Below is a small trained network, with its code and all its weights. Each question gives an input and a target symbol and asks what happens when units are switched off, that is, made to give their printed mean instead of their output.

import numpy as np


def w(rows, s, z=0):
    codes = np.array(rows[::2]) - 128.0
    scale = np.full(codes.shape[1], s)
    scale[-1] = z or s
    return codes * scale


def softmax(a):
    e = np.exp(a - a.max(-1, keepdims=True))
    return e / e.sum(-1, keepdims=True)


def log_softmax(a):
    a = a - a.max(-1, keepdims=True)
    return a - np.log(np.exp(a).sum(-1, keepdims=True))


def net(x, mask):
    ids = ['ΓΞΣαδεηπω'.index(c) for c in x.split()]
    T = len(ids)
    res = E[ids] + P[:T]
    u = 0
    for l in range(3):
        r = res
        for j in range(3):
            rows = slice(2 * j, 2 * j + 2)
            q, k, v = (r @ M[l][rows].T for M in (Q, K, V))
            z = softmax(np.where(np.tri(T) > 0, q @ k.T / 2**0.5, -1e9)) @ v
            o = O[l][rows]
            res = res + np.where(mask[u + j], z, o[:, -1]) @ o[:, :-1]
        u += 3
    return log_softmax(res[-1] @ U[:, :-1].T + U[:, -1])


Q, K, V, O = {}, {}, {}, {}
E = w([
[144,138,107,138],'Γ',
[167,211,164,110],'Ξ',
[85,186,192,121],'Σ',
[240,195,203,159],'α',
[152,171,172,197],'δ',
[62,23,86,84],'ε',
[103,115,204,2],'η',
[226,5,61,116],'π',
[129,28,169,128],'ω',
],0.008)
P = w([
[111,143,85,139],'0',
[169,140,172,65],'1',
[133,101,196,173],'2',
[189,139,137,35],'3',
[140,69,208,165],'4',
[213,117,124,1],'5',
[136,62,219,175],'6',
],0.014)
Q[0] = w([
[47,95,178,247],'0.h0',
[69,146,163,179],'0.h0',
[220,91,128,125],'0.h1',
[2,131,196,97],'0.h1',
[173,100,81,88],'0.h2',
[87,84,153,24],'0.h2',
],0.0075)
K[0] = w([
[150,122,254,126],'0.h0',
[119,127,215,67],'0.h0',
[152,41,150,74],'0.h1',
[35,151,59,180],'0.h1',
[94,195,133,156],'0.h2',
[109,145,193,149],'0.h2',
],0.0096)
V[0] = w([
[139,94,194,253],'0.h0',
[114,100,11,209],'0.h0',
[110,81,179,16],'0.h1',
[145,78,247,100],'0.h1',
[245,21,163,117],'0.h2',
[131,251,40,22],'0.h2',
],0.0055)
O[0] = w([
[136,86,142,254,154],'0.h0',
[55,168,188,131,55],'0.h0',
[84,126,125,36,238],'0.h1',
[83,115,180,79,254],'0.h1',
[171,68,149,93,237],'0.h2',
[117,211,10,130,87],'0.h2',
],0.0076,0.0029)
Q[1] = w([
[249,48,156,169],'1.h0',
[49,183,2,67],'1.h0',
[225,145,201,203],'1.h1',
[143,55,177,247],'1.h1',
[128,144,199,163],'1.h2',
[208,162,92,186],'1.h2',
],0.0075)
K[1] = w([
[99,85,148,94],'1.h0',
[147,246,128,158],'1.h0',
[142,38,137,79],'1.h1',
[147,58,89,146],'1.h1',
[91,116,142,180],'1.h2',
[48,138,32,136],'1.h2',
],0.012)
V[1] = w([
[185,178,120,197],'1.h0',
[231,184,130,175],'1.h0',
[32,110,243,134],'1.h1',
[69,235,162,193],'1.h1',
[146,96,255,110],'1.h2',
[94,215,95,98],'1.h2',
],0.0076)
O[1] = w([
[184,125,144,156,60],'1.h0',
[254,116,138,124,96],'1.h0',
[70,177,254,141,168],'1.h1',
[163,254,109,194,51],'1.h1',
[179,159,157,126,254],'1.h2',
[83,138,74,102,69],'1.h2',
],0.0088,0.0059)
Q[2] = w([
[106,87,183,86],'2.h0',
[77,1,146,238],'2.h0',
[159,181,115,42],'2.h1',
[138,171,94,50],'2.h1',
[158,49,149,243],'2.h2',
[124,114,215,181],'2.h2',
],0.0077)
K[2] = w([
[110,114,175,84],'2.h0',
[135,2,123,136],'2.h0',
[101,142,73,176],'2.h1',
[94,148,87,195],'2.h1',
[103,92,217,159],'2.h2',
[178,87,177,121],'2.h2',
],0.0094)
V[2] = w([
[191,151,196,49],'2.h0',
[89,43,57,147],'2.h0',
[78,19,159,44],'2.h1',
[254,111,109,80],'2.h1',
[90,85,26,190],'2.h2',
[175,135,123,16],'2.h2',
],0.0082)
O[2] = w([
[147,154,85,197,255],'2.h0',
[169,141,159,37,82],'2.h0',
[178,100,96,127,139],'2.h1',
[151,251,114,111,175],'2.h1',
[189,142,168,147,74],'2.h2',
[127,145,59,92,136],'2.h2',
],0.013,0.0066)
U = w([
[174,155,178,77,35],'Γ',
[85,189,59,81,113],'Ξ',
[2,145,130,123,134],'Σ',
[214,145,79,190,153],'α',
[218,125,210,205,91],'δ',
[76,80,218,67,88],'ε',
[40,104,25,112,253],'η',
[226,89,112,95,137],'π',
[154,38,145,191,147],'ω',
],0.0071,0.0066)

Each question gives the input, a string of symbols that net reads in full, and the target symbol t.
The units are the heads (2 rows each of Q, K, V and O). Each row of codes is followed by its name. A weight is (code - 128) times the scale printed after its matrix; where a second scale follows, it is the last column's (O and U).
mask holds one flag per head, layer by layer. A switched-off head (its flag False) gives its mean, the last column of its rows in O, instead of its output. The means were averaged over made-up inputs and are rounded, as every weight is.
A unit's drop is (log p(t) with every unit on - log p(t) with that unit switched off) / (log p(t) with every unit on - log p(t) with every unit switched off).
The circuit of an input: a set's keep is (log p(t) with only the set's units on - log p(t) with every unit switched off) / (log p(t) with every unit on - log p(t) with every unit switched off). Starting from all 9 units, units are removed one at a time, each time the one whose removal leaves the highest keep (on an exact tie, the one counted first), for as long as the keep stays at least 0.8.
circuit, biggest first: the units of the circuit, biggest drop first
unit that matters most: the unit with the biggest drop
which heads matter: for each layer, one digit per head in row order, 1 if its drop is at least 0.15 and else 0, layers parted by /
input Γ α α ω Ξ ω, target δ: unit that matters most => 2.h2
input Ξ π Σ, target π: circuit, biggest first => [1.h1, 2.h1]
input ω Ξ Σ Γ, target η: circuit, biggest first => [2.h2, 2.h0]
input Ξ ε π Σ, target Γ: which heads matter => 011 / 111 / 111
input ω ε ω π Σ ε, target η: circuit, biggest first => [2.h2, 0.h0]
input ε π α ω ω ω, target ω: which heads matter => 100 / 101 / 110
input η ω Γ δ π η ε, target π: circuit, biggest first => [2.h1, 2.h0]
input ε π Γ, target π: circuit, biggest first => [2.h1, 1.h1]
input α Γ α, target α: circuit, biggest first => [1.h0, 2.h1, 2.h0]
input ε α α Ξ ε ε Ξ, target ε: circuit, biggest first => [1.h1, 1.h0]
input π Σ Σ α Σ Γ, target α: which heads matter => 010 / 010 / 110
input α ω ε δ, target Ξ: which heads matter => 010 / 110 / 010
input Σ π ω ω ω δ, target ε: circuit, biggest first => [1.h1, 2.h1, 0.h2]
input η π η α Γ, target η: circuit, biggest first => [2.h2]
input η π Ξ Ξ, target π: circuit, biggest first => [2.h1, 1.h1, 0.h0, 1.h0]
input Σ Σ π π π η, target ε: which heads matter => 101 / 011 / 110
input Σ Σ η α α Ξ, target ε: which heads matter => 101 / 011 / 110
input ω η ω α π Σ δ, target π: circuit, biggest first => [2.h1, 1.h1, 2.h0]
input α δ Σ δ π π, target Ξ: circuit, biggest first => [2.h1, 1.h0, 0.h1, 1.h1]
input Γ ω ω ε, target δ: which heads matter => 011 / 011 / 001
input Ξ π Ξ, target π: unit that matters most => 1.h1
input δ Γ η α α Σ, target Σ: which heads matter => 111 / 110 / 110
input Γ π α, target π: which heads matter => 000 / 011 / 110
input Γ α Σ ω Ξ Σ, target δ: which heads matter => 011 / 011 / 101
